Rows, each followed by one of two labels for a hidden trait (new trait and labels in each part):
(in the rows, 128 means zero)
[ 56 151 204 123 139 196 150 129 128 125 187 144 126 124 116 123 115 130
  90 139 150 133 197 130 171 136 126  97 132 115 153 161 116 120]
K
[169 202 208 115 132  17 134 116 126 159 137  96 127 122 121 141 127 113
 113 139 123 117  49 120 170 155 205  92 149 124 127 127 144 114]
A
[177 121 140 148 152 115 118 133 136 133 175 165 129 121 123 124 122 176
 120 133 154 125 190 131 164 122  86 130 118 128 133 138 125 118]
K
[155 146 223 120 132 176 154 120 121 106 146  80 128 123 118 129 132 150
 113 152 146 112 100 116 123 144 188 123 144 124 124 119 131 112]
K
[156  99 117 105 148 176 145 128 120 131 125 133 126 120 131 117 112 128
 128 134 129 119  52 133 167 121 133 135 124 132 127 124 121 123]
A
[235 128 149 126 132 115 133 128 125 146 108 106 127 125 129 132 134 142
 144 144 132 106 104 115 127 147 146 125 139 133 116 127 138 112]
K
[ 97  99 150 107 152 104 158 120 117  93 129 114 128 122 123 130 118 135
 123 138 135 123  83 135 138 134 129 129 106 129 120 129 115 118]
K
[109 145 218 108 133 149 153 126 111  96 125 102 124 124 126 115 110 122
 110 135 115 137  74 128 175 124 161 124 131 125 127 140 106 125]
A
[204  65 166 132 145 145 169 108 108 141 152 118 128 120 134 130 122 129
 121 120 120 155 107 136 152 123  98 121 128 126 123 110 135 118]
K
[131 154  92 140 150   1  89 150 136 129 165 159 126 126 131 131 131 172
 151 128 167 136 126 132 166 126  63 166 125 136 117 110 140 114]
K
[172 121 143 149 148   9 123 131 136 136 172 165 129 122 122 123 122 174
 122 130 149 128 193 131 168 121  92 128 120 128 133 137 126 118]
K
[ 41  83 147 139 124 136 126 136 130 116 181 112 123 128 119 123 120 141
 114 136 142 120 182 131 167 129  84 150 134 128 146 133 125 119]
K
[209 108 194 131 129 125 140 122 124 122 114  87 129 123 123 131 131 157
 132 140 134 110 126 114 143 141 158 140 146 129 112 136 140 115]
A
[160  87 198 116 160 255 154 129 114  93 113 116 129 121 124 125 122 141
 124 135 125 129  89 131 135 130 127 141 111 131 112 133 110 116]
A
[180 125 235 129 125 136 151 118 118 113 114  81 127 124 120 132 128 150
 120 144 129 111 128 114 157 143 167 129 151 122 115 146 134 115]
A
[122 169 156 141 139  63 107 156 134 118 156 152 124 127 129 128 132 164
 135 123 159 136 118 127 184 120  78 146 134 131 134 132 128 114]
A
[255  14 138 138 147  43 160 127 118 124 125 135 130 116 142 129 123 134
 131 116 146 150  88 134 165 115  90 147 131 136 117 108 137 119]
K
[213 125 133 126 130 100 146 122 122 132 111  92 127 124 118 134 133 131
 129 148 129 109 103 113 134 151 150 131 140 125 113 136 135 111]
A
[ 55  77 106 136 129  19 116 137 133 123 185 118 124 128 120 123 121 150
 116 135 144 113 184 131 146 130  83 151 128 123 145 125 133 117]
K
[255 141 138 123 149 194 124 132 137 163 121 110 133 124 125 135 131 120
 140 134 150 101  30 120 154 146 180 110 138 135 120  99 144 113]
A
[115  87 149 108 155 183 158 110 109 123 150 121 127 123 131 133 115 132
  98 127 122 146 143 135 141 133 111 127 128 127 126 117 148 119]
A
[225 176 160 120 137  62 124 120 132 164 133 103 129 121 126 141 131 126
 129 135 132 116  42 120 157 150 190 106 141 127 121 116 146 113]
A
[ 75  97  92 128 136 163 106 132 130 123 184 127 126 127 117 131 120 140
 128 137 149 126 213 130 141 127  97 160 127 134 139 111 147 118]
A
[185 122 113 115 133 172 147 123 124 136 115  92 127 124 115 133 131 131
 122 154 128 103 125 112 124 156 156 123 139 127 115 137 140 111]
A
[221  95 130 126 139 213 132 127 131 125 118  92 130 123 125 131 130 168
 135 142 138  97 122 116 123 142 153 139 139 131 112 126 148 113]
A
[146 105 197 121 159 159 168 124 118 101 115 119 128 120 130 123 122 146
 129 136 121 125  52 133 144 121 103 141 106 127 110 124 123 117]
K
[213 152 160 114 149 186 133 129 135 158 128 101 131 124 120 135 129 112
 125 140 143  98  51 120 148 152 194  94 140 127 123 100 144 113]
A
[119  83 176 110 151 173 166 109 105 121 150 119 127 122 131 134 115 129
  95 126 120 150 129 134 157 129 108 129 133 127 126 122 143 121]
A
[ 55 188 189 134 139  67 110 145 127 119 166 146 123 128 122 130 130 154
 130 132 156 143 133 129 186 131  86 145 138 124 125 129 130 115]
K
[113 112 166 104 141 109 151 125 116 126 123 131 125 121 128 118 110 120
 120 135 124 122  55 133 176 124 146 124 127 117 131 128 118 123]
A
[ 63 106 104 128 132 177 112 132 128 119 184 125 125 127 117 132 119 138
 124 138 149 126 216 133 140 130  99 156 130 125 141 113 146 119]
A
[108 118 202 107 134 112 165 125 111 119 122 123 123 121 127 117 111 107
 116 135 121 129  51 132 199 124 142 123 135 120 131 135 110 124]
A
[208  38 163 129 146 255 167 126 114 122 131 127 128 117 138 130 121 124
 117 122 140 145  97 135 170 123  99 135 133 133 122 113 138 119]
K

[147 111 123 135 109 141 127 124 136 131 126 137 139 138 101 119 122 149
 127 144 145 137 130 119 141 134 126 120 117  80 132 126 150 133 121 138
 110 117 123 145 130]
(5)
[139 126 128 131 193 106 105 162 111 134 129 134 129 165  61 132 142 103
 125 157 218 139 100 168 135 134 140 153 133 192 136 115  96 118 101 111
 121 194 136 137 150]
(10)
[129 140 123 135  92 116 128 114 141 128 126 139 141 140 106 120 118 175
 130 165 126 139 133  99 148 141 119 117 116  80 129 129 165 141 124 135
 133  74 125 143 127]
(5)
[176 132 134 138 189   1  94 170 107 132 133 151 142 212  47 162 145 147
 117 159 200 136 118 176 156 148 125 163 148 198 130 131 193 140 111  92
 130  93 140 123 177]
(10)
[133 156 140 138 178  44 100 161 120 131 133 146 136 188  49 148 139 124
 119 195 192 146 105 151 144 151 130 157 137 218 132 121 128 133 109 102
 140 127 146 139 166]
(10)
[152 144 147 137 108  59 123 148 136 119 134 145 139 146 100 165 132  91
 102 164  98 141 121 130 120 150 125 132 148 186 126 135 120 156 147 115
 111  41 149 161 150]
(5)
[176 129 144 142 162   1 104 166 115 129 134 159 139 189  71 157 141 161
 117 145 137 129 131 162 148 142 121 157 144 224 128 136 167 139 116  97
 126  73 142 154 174]
(10)
[109 150 115 124 174 112 110 137 115 133 128 118 132 157  93 136 136 119
 132 180 219 140 104 145 138 141 135 143 130 136 134 118 147 125 118 116
 155 169 136  75 136]
(5)
[140 145 144 137 162  53 106 157 121 131 132 150 134 181  65 147 137 133
 119 174 167 139 114 147 145 143 128 151 132 214 131 126 128 132 110 106
 138 116 141 146 160]
(10)
[116 163 156 138  76 132 137 123 160 120 132 146 129 122 111 129 117 114
 114 200  61 147 118  81 128 148 124 115 118 184 127 127  64 141 131 133
 135  66 143 189 126]
(5)
[ 36 185 159 124 159 218 126 124 140 128 130 114 107 112  91 101 130  21
 120 234 178 159  66 110 110 139 148 135 109 225 135 101   1 110 110 131
 170 253 144 152 121]
(5)
[125 149 155 136 104 102 128 140 144 121 132 141 131 136  97 145 127  98
 110 189  92 145 114 106 126 148 126 127 132 197 128 127  73 144 131 123
 129  70 143 173 141]
(5)
[123 138 129 133 141 119 117 136 129 132 128 136 135 156  84 123 129 120
 125 177 178 141 111 133 139 143 132 131 119 128 134 120 119 129 114 127
 129 142 132 140 140]
(10)
[ 88 170 117 128 148 128 111 129 130 133 127 124 138 160  73 129 130 127
 132 223 224 155  94 123 139 154 134 134 123 116 135 111 131 133 129 122
 148 155 134  98 139]
(5)
[109 156 167 136 137 116 130 139 137 124 133 139 114 127 110 127 131  82
 112 176  92 136 108 117 122 134 132 138 125 246 129 125  10 124 113 119
 150 121 145 184 138]
(5)
[156  94 125 127 194 135 120 153 101 136 128 125 119 134 133 124 143 120
 129  74 178 110 125 178 129 108 139 150 136 176 133 126 115 101  91 119
 126 206 123 110 133]
(5)
[111 158 129 127 163  91 110 139 118 132 130 126 128 155 102 133 136 126
 128 188 190 136 108 142 140 138 132 144 131 176 132 121 125 125 118 112
 166 146 137  88 141]
(5)
[ 99 148 116 126 145 158 118 117 127 134 125 119 128 143  99 108 126 136
 140 177 185 142 108 120 139 136 133 128 113  88 135 114 116 120 112 132
 143 180 123 106 125]
(5)
[ 68 194 131 132 212  66  90 150 108 139 131 131 127 203  45 122 143 131
 136 249 255 152  81 153 152 150 136 169 123 231 135 108 104 116  96  96
 204 204 145  81 159]
(10)
[ 94 130 109 125 126 209 130 109 135 133 122 115 131 125 104  97 120 133
 141 162 201 146 109 113 133 136 135 115 106  47 136 112 108 119 117 148
 128 185 117 119 112]
(5)
[ 99 141 140 131  81 187 141 117 156 122 130 127 133 105 108 128 117  75
 115 197 103 154 110  86 115 148 133 106 119 127 130 117  52 142 143 144
 109 103 140 170 115]
(5)
[167 107 131 134 170  93 112 160 115 132 130 141 131 163  72 142 139 124
 121 128 174 131 121 166 136 131 134 146 136 169 134 125 143 125 107 116
 104 146 133 144 153]
(10)
[136  93 102 124 123 207 132 119 130 134 122 119 137 117 112 110 123 123
 135 113 199 136 125 129 131 125 136 109 116  12 136 118 113 123 115 149
  92 170 114 132 115]
(5)
[125 160 155 138 142  68 118 145 129 124 134 145 123 158 104 148 135 105
 113 177 120 134 116 129 127 141 127 144 139 239 127 131  91 134 124 109
 144  98 147 150 147]
(5)
[125 126 151 130 109 158 133 139 144 122 130 130 129 116  98 137 128  64
 110 164 113 142 108 111 114 141 136 120 128 152 131 120  43 136 130 134
 104 113 139 181 129]
(5)
[142 142 146 138 161  69 111 153 123 131 132 148 131 171  73 138 135 143
 119 169 147 134 117 143 144 138 127 153 132 208 131 128 140 128 106 110
 140 120 139 151 156]
(10)
[ 72 186 158 134 167 128 113 142 131 133 131 137 118 157  73 113 132 107
 124 218 180 150  87 119 139 143 137 150 115 255 134 112  22 113 100 118
 180 185 144 150 144]
(10)
[ 62 203 161 136 142 108 116 127 139 131 132 143 120 161  74 110 127 134
 121 251 156 153  89 100 148 147 129 143 106 237 131 115  48 123 103 114
 195 143 145 154 138]
(10)
[121 125 109 128 116 144 128 114 132 131 124 126 138 132 110 118 121 157
 137 144 160 136 130 117 140 136 125 116 118  50 132 123 167 133 121 138
 119 126 119 118 122]
(5)
[103 189 159 141 150  53 105 144 132 129 134 155 130 186  57 139 131 140
 118 221 143 148 104 119 149 153 123 151 125 255 129 123  96 134 109 103
 176 102 149 153 157]
(10)

New part:
[123 118 109  92 155 199 157 110 128 142 159 128 127 159 172 155 151 127
 141 135 114 115 103 127 129 167 160  86  90  96 161  66 112  91 167 147
 144  88  78 105 115 106  87 206 212  92 142 211 124 138 135  71 130  79
 101 158 128 118 131 107 133  86  90 157 129 142 122 113 118 159 114  55
 120 140 143 128  88 138 138 119 126  99 145  98 116 147 106 158 110 228
 133 137 128 112  97 177 126  92 107 143 108  90 112 141 122  98 138 179
 100 180 177 157 171 153  89  93 173 133 128  92 127 106 107 164 134 103
  91 122 140 124 151  86 111 119 144 151 134 112 170 158 135 135  80 100
  99 182 107 107 195 129 151 145 123 121 139 116]
N
[109 140  89  68 157 149 139 117  91 137 163 132 132 176 156 177 149 122
 141 151 144 135 112 103 118 132 188 125 125  86 175  63 117 120 183 133
 156  68 115 137  98 111  95 181 202 144 129 187 153 139 138 107 131  89
 132 165 126 107 141  95 143 108  82 143 114 161 152 121 117 145 110  98
  90 145 127 117  98 105 142 137 137 145 139 124  98 121 102 147 103 232
 112 126 153 144 100 162 134 120 102 140 108 113  99 141 134 106 149 210
 104 189 191 137 117 137  76 111 163 101 147 107 140 106 142 158 128  87
  86 130 141 159 174 103 110 132 161 123 137 142 127 144 128  63 108 113
 104 164 123 136 150 144 140 149 129 134 134 133]
N
[101 140 139 119 147 157 136  85 156 151 116  89 148 116 106  67 146 123
 157 124 128 122 169 181 120 128  29  50  93 116 139 119  97  39 112  96
 143 104 163  91  64 147 115 156 135  77 141 151 145 122 105 124 121 151
 148 231  74 113 137 139 149 111 132 146 133 120 175 171 156  98  85 128
 157 144 110 138  83 151  69 167 131  58 139 128 107 161 108 205 145 128
 111  99 108 116 164 177 154  99 100 101 121  92 105 102 120 128 146 154
 129 160 145 124 148  98 146 146 210 153 130 143 155 123 188 152 127  87
 116  64 134 130 105  85 115 164 124 172 121 110 152 162  91 193 133 105
 130 163 110  89 117 167 108 162 135 135 147 131]
M
[104 144 138 126 144 146 122 103 135 144 116  98 165 122 115  94 134 121
 160 129 141 125 171 161 116 107  35  50 102 122 125 113 120  63 135  85
 133 106 175 111  79 141 116 137 113  82 137 107 158 118 110 124 114 137
 161 219  65 114 145 153 155 113 117 132 122 127 213 165 160 103  89 174
 159 144 121 119  93 145  74 158 135  76 139 125 104 156 111 195 143 113
 108  88 111 125 166 173 152 115 104 106 115  97 114  98 119 141 134 158
 124 155 143 111 115 110 149 128 214 127 136 130 132 125 186 150 123  81
 116  71 128 136 101 107 117 170 129 149 118 129 126 156  96 161 133 100
 123 151  97 107 123 170 101 150 133 145 137 124]
M
[122 147  74  81 150 152 133 129  87 125 178 134 120 173 159 181 133 118
 133 160 139 138 115  93 137 116 186 123 130  85 171  53 146 126 210 120
 148  78 141 134 115 103 100 171 181 135 122 180 167 135 142  96 132  74
 136 171 114  92 127  91 147 104  95 122 102 167 155 127 121 147 117 116
  85 145 137 101 121 107 153 114 145 157 144 134 105 103 114 137 100 238
 125 128 153 155  89 146 137 133 111 138 109 116 109 138 149 115 140 216
  98 194 192 130  91 167  70  94 163  91 148 105 120 108 142 147 124  91
 103 125 136 154 171 101 115 125 167 119 144 157 107 139 141  47 100 121
  88 140 112 153 150 132 148 135 120 143 133 119]
M
[104 144 126 132 154 140 127  94 147 144 115  98 166 121 115  77 139 119
 174 123 145 146 175 157 107 104  25  49  98 115 149 106 105  45 103  82
 156  87 180 105  64 144 119 156 111  89 144 127 164 126 104 132 114 165
 176 241  72  87 142 136 138 112 125 141 121 130 209 179 140 110  72 185
 164 145 114 119 107 146  63 169 137  76 128 140  88 152 114 210 135 136
 109  90 115 133 172 172 152 104 100 110  97 100 112  98 119 133 141 157
 131 156 172 127 139 103 153 138 214 138 135 150 127 125 203 157 127  93
 111  55 134 149 105 118 120 165 116 160 121 121 130 158  89 177 148 110
 121 157  92 100 126 182 102 171 136 142 140 125]
M
[109 129 148 120 133 130 139 106 109 126 131 114 169 105 104 105 134 146
 152 128 147 112 189 144 119 112  86  74 122 130 113  96 137  74 136  80
 148 116 188 144 103 113 111 147 105  78 116 126 150 106 120 116 109 110
 121 218  73 102 159 156 156 139 124 148 111 144 171 135 151  58 114 192
 148 124 123 136  86 145  87 140 125 101 121 172 104 157 127 188 125  69
 134  86 119 128 178 170 158 125  85 106 121 119 132  99 111 145 121 136
 115 140 144 120 112 140 121 126 187 137 121 114 130 142 199 159 128  59
 128  76 125 127 110 103 126 159 190 154 123 139 136 121 139 126 142  82
 143 100 112 131 143 170 117 139 107 156 129 107]
M
[128 126 104  65 155 186 130 123 120 129 163 135 136 168 167 172 146 130
 150 146 127 125  96 100 107 137 157  78  99  92 163  61 129  95 179 119
 144  84 113 127 104  96  79 190 185  92 153 210 151 132 141  71 136  65
 126 125 118 123 140 117 146  84  88 138 118 151 138 125 127 175 112  60
 114 145 153 103  91 137 132 110 130 104 137 112 114 138 110 150 100 229
 124 122 145 124 100 185 130 104 114 143 105  96 126 145 119 109 126 197
 101 179 182 144 144 168  84  79 195 112 131 100 113 108 118 171 143  98
  92 126 131 141 157 113 104 128 155 128 136 138 163 152 130  91  91 111
 101 171 107 130 204 139 142 142 124 138 139 100]
M
[112 140  79  79 155 143 137 129  85 131 163 138 140 183 158 184 140 118
 143 153 151 141 121  91 114 121 186 121 131  88 176  58 130 125 187 132
 160  68 120 144 100 107 100 170 184 147 123 172 162 132 137  99 132  89
 136 165 117 102 145 100 141 103  76 129 111 168 164 124 122 152 110 126
  97 143 132 102 101  99 150 138 138 154 139 128 101 114 104 147 101 231
 110 122 166 151 100 160 131 133 108 141 101 121 100 141 134 109 142 212
 101 187 187 131  99 142  85 101 157  92 145 102 130 107 140 159 128  87
  87 131 142 157 172 113 115 131 160 122 141 152 115 142 141  40 111 120
  98 166 107 147 142 142 140 148 129 137 134 125]
N
[122 126  97  83 156 187 142 121 120 139 155 134 138 164 173 167 143 125
 152 138 136 130 111 103 119 147 160  77 100  91 168  57 123 108 176 145
 160  69  86 120 119  95  93 195 181  96 139 200 136 137 129  82 123  87
 123 172 117 104 134 114 128  87  86 143 124 151 137 123 115 165 105  89
 122 141 150 111 106 132 145 116 132 113 136 104 107 134 106 158  96 235
 128 130 138 120 102 176 126 109 105 151  90  97 115 141 125 106 132 190
 101 179 187 158 161 158  88  82 175 116 133  91 102 107 123 164 135  85
  95 115 137 129 154 114 115 124 145 137 133 126 150 154 137 110  92 114
  94 177  87 119 192 136 142 148 120 130 128 104]
N
